Each row has a class, written as a number after it.
[  98   52  359  219 -290 -261  250 -163  181   47   67   94  137  232
  -67   57 -200 -505   78  -97  220  134  175   -9   88 -322  -96 -123
 -160  266   47   54  -79  111 -265  110 -164    4   59  104  -49] | 2
[-190   97   79 -215   47 -250  190 -367 -518 -205  243  254  180 -122
 -203  -46   15 -166  171  299  247   82   65 -174  -77   48  121  -72
  257   79 -104 -431   76 -202 -501  153   48 -354   50 -281  234] | 1
[  84  100  388  146 -351 -330  217 -200  259  215  -29  119  360  335
  -10   15  -13 -517  102 -245  118  -80  136  205   13 -353   -1 -265
 -265  298   63  164  -69   72  -96  111 -118 -112   32   77  -59] | 9
[  33  136  184  131 -112 -205  348  -98  141  182  126  230  159   21
   -4 -121   33 -134  121 -112  -63  -29   34   93  -83 -127  -48 -111
    2  316  103   88    3  -81  -97   13  -73  -35  203 -145   19] | 5
[  85   92  250   62 -255 -169  376 -261  221 -112   24  159    9  145
 -104  -99  -10 -211  178  156   64  -67  179    1  -55 -297  -28 -384
  -39   73   40  266    8   76 -229  176 -138  -92  137   23    4] | 8
[ 300  276   39  -81  -62 -126  203  -81  198  212 -137   52  217   26
  -63  -40 -141 -251  -32 -114  -27   25  153  -77 -160  -47   60   50
   44  210  209 -272   35  -10 -135  193   54 -239  176  -31   72] | 9
[  67  -20   73 -282 -160 -312   44  -11  -52  133  -72  331  258 -301
  149  117 -346  -89  -88 -251   18  161   86 -177   58    5  162  264
  144  228  332 -513  -43  -23 -319  146  -53  -77   47 -159  -61] | 1
[-165 -172  249  105 -295 -471   43 -102   15  101   31  263  243  143
  124   73  157 -116    1 -205  -81  -95  -56  285  283 -240  122 -404
 -224  118  164  214   -8  -91   44  -70  117  -24 -147 -284 -129] | 1
[-266  116  129 -402  -57 -329   81 -351 -412 -193  -28  279  147  -97
 -221 -132   13 -143   32  284  229   22  -23 -209  -80   10  149 -196
  153  -75  -30 -441   38 -104 -501  193   85 -453   80  -99  258] | 2
[ 150   26   30  -35 -177 -199  192   -9  332   92 -197  274  228 -111
   47   59 -268   75 -159 -191   34   84   34 -163  -70  -61   46  209
   74   79  248 -352   72   73 -195  108  160 -211  224  -18 -100] | 9
[ 175   45   36  -39   -5 -138  143   54   16   18  -84  149  422 -163
   89  -82 -264  -28   79  -99  -45   67  174 -261 -105 -131   21   96
   -6  285  262 -453    7  -47 -187  316  -10 -118  113  -61  116] | 2
[ -47   52  147 -294  -57 -206  243 -413 -411 -294   71  138  146 -175
  -74 -188   79 -131  177  180  127   51  109 -225 -177  -90  104 -203
   73   93   -1 -331  100 -122 -496  375  -68 -303  190 -120  249] | 8
[ 166   27  144   40 -209 -206  138 -215  108  -58  -64   64  408   -5
   41 -211 -111  -75    8 -187    2  -52  227  -25 -165 -243   24 -121
 -236  282  203 -434   37   44 -142  239  -22 -202   -2 -139   40] | 8
[  25  139  -67 -177 -143 -238 -102  -54  -74  158 -176  170  351 -185
   34   62 -199  125  -77 -206   -9 -132  -69 -147  -38    3  129  -53
  -10   91  300 -575    5  -22 -119  135  -42 -113  -11  -81   46] | 7
[ -78  523  -87 -176  189 -464   51 -562 -559 -290  204  298  -63 -131
    0   -4   33   38  468  205  479 -442 -171 -174 -698 -247  209 -769
   78   48 -397  236  339 -267 -263 -300 -204  -50  122 -294  388] | 0
[-106  -85  257  280 -184   18  478 -178  352 -174  281  133  116   69
   53 -354  -99  -55  233 -207  264  430  271 -108 -185 -579 -151   -8
  -90  115 -162   13   22   66 -475  152  -75   16 -115  -49   35] | 8
[-232 -102  222   36 -114  -74  247  -75  441 -170  276  181 -139 -112
  105 -401  107  113   31 -494  160  309  162   31  -93 -402  -70  169
 -148  203  -89  115   41  -10 -258  -87  -89   93 -140 -299   -2] | 5
[-278   30  136 -316 -106 -320  157 -304 -358 -130  114  245  142   56
 -152 -136  106 -123  119  171  212  112   76 -139   86  -56  170 -212
  242   63  -58 -280  -34  -88 -453  185  -27 -301   -9 -163  193] | 5
[ -49  133  180 -296 -300 -456  279 -533    4 -194   43  294  126   30
 -109  -47  -38 -142   -3 -361  265  199  189 -141  237 -231  112  -57
  -74  169  114 -414  168   31 -441  351 -208 -281    6 -155   -9] | 7
[-232 -217  227  -36  -37   43   99  -15  160 -335  460  111  -58  -75
  174 -208   73  -45  -35 -517  246  283   37   84   89 -367 -199  234
 -201   31 -112  -11  -29   11 -308  -26 -270  169 -109  -82 -193] | 3
[  59  121   63 -152  -66 -268  -44   63  -16  207 -105  317   80  -34
   45  -45 -154 -131    9   -2 -222 -154   47   50 -240  -88  122 -216
   32  315  135  -19   18 -154  -10   -4  140 -117  118 -223   68] | 6
[-238 -359  242   57   13   87  315  -71  213 -378  498    3   16 -159
  317 -233   -1    1   39 -486  119  116  184  -23 -182 -534 -106  343
 -176  100 -225  128   -1  -25 -470   84 -421  149   99 -150  -97] | 9
[ 111   79  365   62 -336 -216  374  -33  226  106 -135   53  357  302
 -293    2 -112 -495  240   34  138  193  159  -10  189 -398  -85 -142
 -228  104   87  114  -39   97 -183  182   18 -132   -8  178   39] | 3
[-170  -96   96  -93 -191 -150   58   23   36  240 -107   78  462 -117
  -26 -254   23  139  -15   58  -19  -80   17 -126  -80   11   39   97
  116   73  188 -399 -200    1 -144  169   32 -245  -61  -46   53] | 0
[ 185   96   86 -123 -166 -234   74 -136  168   79 -152  199  356 -130
   35  -47 -176   20   76   45  -49 -111  103 -125 -248  -74   99 -109
  -11  174  241 -386    7    6 -197  171  163 -258   72 -118   61] | 8
[ 193  114  -10 -155  -69 -232  193  -42   51   71 -166  212  276 -214
  -45   44 -254  -57   24 -141 -118    9  101 -166  -33   84  114  143
   27  228  372 -475  149  -67 -110  225  126 -196  250 -116   45] | 3
[-243   95  153 -369  -83 -338  199 -353 -377  -71  149  277   80   59
 -146 -111   59 -134  104  119  182   26   90 -127   65  -38  161 -227
  226   69  -54 -258  -92 -127 -480  216  -62 -318   -2 -188  142] | 4
[-102  203   82 -596  -33 -276  304 -502  133 -285  114  260  -37  -56
 -276 -222  144   40   79  118  270   58  109 -209 -126   -1  110  -82
  333  -66   38 -302  -32  103 -554  130   64 -541  134 -135  111] | 4
[ 156   27   58  485 -363 -428  399 -185  181  421 -301  415  624  -20
   99   16 -434 -164   24 -208  -29  245  141  -80  -94 -199  119  -89
  -44  368  434 -632  -46  -81 -230  459   69 -207  -16   14  -79] | 1
[ 273  127  314  204 -381 -136  396 -215  347   86   76  -33  126  222
  -63  -56  138 -173   -9 -332   14  145  391  151  418 -187  -83 -221
 -152  199  230 -132  -20  149 -110  185 -272  139  -36   72 -147] | 2
[-171   84  106 -297  -11 -317  177 -297 -274  -56   23  212   63   83
 -107  -45   92  -72  139  175  115   70   96  -87  -52   35  152  -83
  163   67   54 -126  -46 -128 -379  178   35 -306   50 -224  159] | 8
[-201  247 -208  109 -138 -142  218 -118 -446 -251 -390  163  163 -337
 -682  206 -272 -285  -85  283  -28   30  -29 -369 -161  -32  188 -179
  158 -272   48 -681   75 -111 -742  276   23 -462  230   33  421] | 0
[-100  -85  233  164 -197 -170  250  -30  139  184  130  101  161  -12
  -70 -107    3 -198   74 -145   69  205  174  -89  287  -96   28  111
  -49  199   94 -123  -52   62 -167  133  -98   21  -48  -31  101] | 9
[-188 -247  283 -159 -180   75  -55   27   98 -364  487  106  -24 -224
  266 -294   79  156 -138 -651  248   41   -2  170   47 -456 -283  109
 -296   17 -125  -96  -94   13 -216 -226 -335  307 -244 -144 -322] | 4
[-203   21  103 -351   -8 -291   94 -324 -324 -126  203  191   64  -32
 -203   20   44  -56   72  182  206  -37   50 -184   25   -1  134 -159
  152  -64  -18 -378  -29  -97 -522  171   73 -348   49 -206  215] | 4
[   5   54  -87 -276 -156 -388 -136   87  -10  124 -146  250  224 -229
 -119   89  -16   77 -131 -252 -255 -309 -116 -110  -46 -117  191 -163
 -114   86  255 -421  -33 -112 -164   94  119 -250   99 -163   -8] | 6
[-121  -10  189 -217 -100 -340  214 -300 -187 -134  131  112  251  -28
 -258    4   20 -420   55 -167  100   31  140  -59   88  -78  178 -166
 -120  129   47 -566   11 -100 -520  313  116 -412   68 -146  177] | 1
[-279  -36  180 -237 -100 -295  206 -410 -242 -218   95  217   83   83
  -59 -217   38  -72  135  175  138   44  120  -78  -87 -171  126 -285
   69   89  -55 -175  -39  -82 -427  217  -26 -308  -28 -226  168] | 8
[  87  310  -23 -851  469   14 -185   53  259  428  -81  166 -311  171
  234  -32 -315  -34  -60  192 -245 -259 -270  221 -528  248  108  177
  143  248   75  571   22   11  315 -304  352 -232  456 -257  161] | 8
[ 177  118  -64   39 -113 -199   16  -94   21  154 -239   88  363 -135
   33   47 -212   61  -60  -47  -19 -153    3 -132 -175  -23  112  -99
   28  169  302 -443   43  -59  -54  224   47 -184   89  -91   91] | 4
[  50   76    8 -103   53 -228  -36 -114  -13   33 -152   69  366 -140
   14  153 -118  -25   14  153 -108 -316 -142   47 -218  157  140 -135
   28   15  182 -375   68 -160  -18  -51  287 -303  120 -147   24] | 2
[-264 -174  126 -110   34   65   27  160  101 -219  487  105  125 -133
  118 -187  158   94 -109 -744  232  285  -23  121  230 -348 -238  420
 -222   54  -57  -66  -20  -45 -215  -69 -260  176 -151 -182 -180] | 0
[ 176 -226   47  370  -67  -58   11  -55  115  -97  526  192 -161 -129
  537 -131   59  125  135 -406   55  229  128   82 -253 -504   -5  -37
 -102  230  -65   97  108 -107   30 -127 -259  451 -452 -455 -159] | 1
[ 295  150   73   35 -159 -207  203 -205  327    4 -229  105  250  -55
   10 -164 -271  -64   91   48   60   16  165 -178 -342 -243   31 -103
 -110  232  186 -196  142  105  -92  266   24 -228  137  -12   93] | 6
[-453   87   46  248 -415 -210  292  -59  445  145 -325  374 -241  354
 -110 -356   20  242   99  236  -47   56  -45   37  322  -80  138 -615
  200 -122   -9  329 -195  107   87  -50  -85   65 -329  180 -125] | 4
[ 149   82  -22  245 -142 -238  115 -116  127  252   -4  113  265  -21
   45  198 -394 -192  -89 -319  157    1  139 -122   34  -99   89   85
  -51  217  310 -486   14  -20 -146  262  -76  -33    7  -44  -22] | 2
[ -76  182  202 -258  -33 -349  150 -467 -263  -65  139  126  189   70
 -115  -44  -91 -421   62   36  351   61  134 -101 -105 -149  164 -229
   86  237  -98 -278   73  -72 -478  224   10 -363  126 -174  299] | 2
[-248  -32  213   75  -86   45  230 -102   67 -422  339   66  -33  -27
  100 -374  166 -103    5 -467  210  296  109  151  -43 -424 -180  153
 -190  111 -212  108  146  -59 -274  -10 -328   97  -99 -233  -39] | 2
[ 108  122  163  -14 -262 -319   69 -158   47   20 -190  221  283  -41
  -43  -23 -246 -260  -40 -159   -1   27  210  -33  -69  -76   97  -57
  -73  251  200 -471   57  -31 -200  149  -22 -200  -42 -125  -16] | 0
[ 149  232   87   15 -148 -184  168  -37  265  245 -163  129  234  -32
   -8  -54 -283  -95 -136 -329   90   46  169  -60   -9   59  -19  183
  -10  300  229 -390    7   53  -81  183  -73 -134  127   -3  -70] | 6
[-248  -42   86 -262  170  129  439    4   -9 -392  381  112  -26 -162
 -121 -201  231  246  223 -115   66   98   -4  -58 -152 -458 -151  134
  -12 -111 -191  372   34 -183 -446   -9 -134    3  185 -254   99] | 7
[ -10  124  310  219 -269 -219  274 -111  100  158  211   89  419  213
 -147  -34  113 -306  229  -32   93   47  188   32  191 -292  -51 -273
  -11  213   59  -67 -135  -45 -298  123 -116  -37  -86  -17    4] | 3
[ 377  455   32  442 -127  -80  146 -210  357  203  269 -332   98  300
 -352  359   99 -261  377 -144  244   15  192  -70   84 -360   20 -606
 -109   95  215  -50   55   29 -266  -85    6  303    3  212  109] | 5
[ 183 -109   19  -44 -125 -203 -136 -111   83   34 -166  105  281 -216
  211   76 -286  155 -118  -54   72 -158   33 -163 -181  -80  101  -98
  -30  101  280 -500   -5   34   -8  124   53  -83  -47  -75  -30] | 9
[  72   25   40 -214 -156 -206  215   13  122  349   54  276  335 -144
   27 -217 -121  251  134  135  -36  -57   94 -301 -398 -291  118 -118
  294  -10   93 -308 -186   53 -353  189  -22 -211  -10  -27   24] | 6
[-171 -255  246   17  -83  -39  126  -61   87 -234  338  178   -7  -78
  281 -161   45 -175   56 -450  -11  192   23  168  -47 -514  -77   -8
 -244  124 -167  170    7 -106 -217  -48 -156  146 -143 -160 -138] | 9
[ 106  123  344  244 -258 -247  192 -186  180  311  151  145  232  327
  -26  -41   -1 -499   39  -89  220  105  147  178  158 -309  -88 -325
 -178  205    8  118 -131   53 -133  137  -72  -70 -149   25  -11] | 1
[-170  126  136 -278 -178 -297   99 -470 -318 -118   86  178  147   43
 -279 -142   63 -235   97  177  231   25  119  -85  -87 -128  108 -367
   35   47  -12 -382   12  -82 -506  264  105 -404    5 -149  259] | 7
[  82  238   54 -205 -101 -273  -46 -267  -81  -72   -5  256  265 -261
  -94   64  -34  -56  -77   14  161  -98   13   35   -6  192   76 -119
  103   41  219 -557   18  -76 -271 -153  224 -257    6 -212    2] | 8
[ 102   79   18  -38 -119 -340 -102  -65  -10  148 -220  138  286 -187
   83   47 -227 -154   88  -66 -147 -146  143  -45 -148 -173  252 -288
  -42  373  277 -121   60 -163    4  151   71  -56  -38 -250  178] | 2
[-358 -271  156   19 -128   -7   47   36   47 -221  375  164   64 -164
  184 -226  106  176  -44 -392  140  117  -55   53  -29 -463 -177   89
 -185  -89 -208   74 -110  -14 -353    1 -251  112 -149  -99 -167] | 2
[  89   82    2  -96 -126  -83  124   -1  139   -9 -229  164  306 -235
 -136  -61 -249  106   34  -18  -53  -70   63 -214 -304   -8   26  208
  -34   75  284 -446   44   18 -208   98  222 -240  210    6    8] | 8
[-279  -29  204  -16   55   85  105  173  242 -139  445  108  200   21
  -12  -82   26 -104   36 -428  242  147 -102   59  -21 -487 -184  253
 -199   27 -152   51   15 -120 -407  -82  -59   51   69  -44  -67] | 6
[-140   13  118 -332 -204 -319   38 -356 -583  -97   77  280  223  -52
 -142   60 -107 -220   53  232  247  108  -15 -144   54 -167  159 -192
   24  -59   26 -447   60 -125 -512  258   45 -280  -10 -156  189] | 9
[ 627  -22  -39  899 -432   50  -82  -12   58  128 -193 -368  650  219
   86  127  -44   77  100    1  312  261  255 -141  127 -502 -365 -371
 -188  121  481 -152  195  236  319  472 -237  319 -238  265   19] | 4
[  28  466  306 -173  -99 -101  404 -187  339  -48  -55   68 -100   88
 -367  104 -134 -427    1 -132  296  163  206   55  527  223   18    9
  -17  -60  164  -51  105  160 -245  -80  -88  -30  165  147   32] | 6
[-351 -168  -58 -443  129 -211 -333   66 -724 -193  -67  181  475 -271
  417 -372  216  360 -170  302   62 -396 -394   35 -437  105  231  -82
  251 -219 -166 -193  -46 -172   41 -139 -139 -296  -89 -365   60] | 3
[-253  -39  122  136   89  114  135  -89  218 -285  377  -76 -102  124
   96 -227  114    3  111 -341  201   69   -3  106 -109 -486 -161 -119
 -275  -17 -200  299  -24  -33 -175  -76 -202  148 -172 -121   -1] | 8
[-175 -273  350  103  -65    2    9  108  281   80  449   21 -111   31
  -77  250  116 -176 -152 -429 -119  -70   -2  263  349  -43 -188  -16
 -257  -57   67  -45 -273  101 -267 -119  -87  152   64  106 -232] | 4
[ 165 -142    7 -222 -136 -194 -111 -118  -23  -40 -191  238  298 -312
  262  -85 -183  275  -28  138  -95 -150  -25  -92 -296   75   86  -88
   87   60  237 -445  -21   77    3  100  127 -210  -36 -167  -21] | 4
[  75   24  259  153 -359 -272  189 -201  138   51  153   -3  203  152
  -64  -41    4 -215   93 -244  208   24  235  -94  231 -318  -64 -163
 -193  220  144 -160  -72  150 -205  101 -222   66 -109    1  -24] | 1
[-121 -117   94    7   35   64   23   14  214 -427  351   11  -71 -126
  164 -172   83  246   11 -350  188   73  -18   26  -81 -436 -185  -10
 -211  -38 -159  142   60   26 -166 -184 -170  207  -97 -168 -107] | 2
[-396 -291   91 -364 -117 -195  -47  -87 -530 -348  -14  379  -23 -186
  152 -395   15  362   77  303  160  127  -23 -305 -203 -208   81 -132
  142 -155  -30 -173   -7  -78 -320  197 -175  -56  -95  -64   49] | 8
[  52   44  311  172 -295 -290  207 -197   96   59   89  133  305  135
   16  -47  -49 -321  124 -143  153   30  146   13   60 -364  -31 -218
 -141  312   47   60   27   16 -175  130 -131  -32   24  -69   19] | 5
[ 123  195  233  205 -219 -268  370 -136  255  239  -21  112  276  229
 -185  102 -177 -358  399  154  145   63  135 -188   67 -381   -3 -331
    0  270  104  341  -58   45 -234  168   42  -36  124  116  175] | 4
[-181 -190  172   79  -57   76   86   13  124 -281  167   69   34 -108
  198 -244  -11   31  -12 -366  214  244    5   96  -67 -405 -169  122
 -237   41 -109  183   39  -32 -132  -33 -121  154 -117  -77 -110] | 8
[-391 -436  281 -361   49  236   58  231  -67 -606  438   20   -7 -271
  134 -317  398  334    5 -246  -15   90   17   13  217 -161 -200  507
 -145 -214  -90  -38  -92  -91 -303 -248  -56  149 -126 -273 -110] | 4
[ 362  129  118  147 -103 -144   99   -5  -15  162   59  -34  174  107
 -147  223 -292 -256  232   98   24 -115  286 -167  -67 -231  -43 -135
 -166  229  120   28  142    9  -98  148   35   42  175  -43  171] | 4
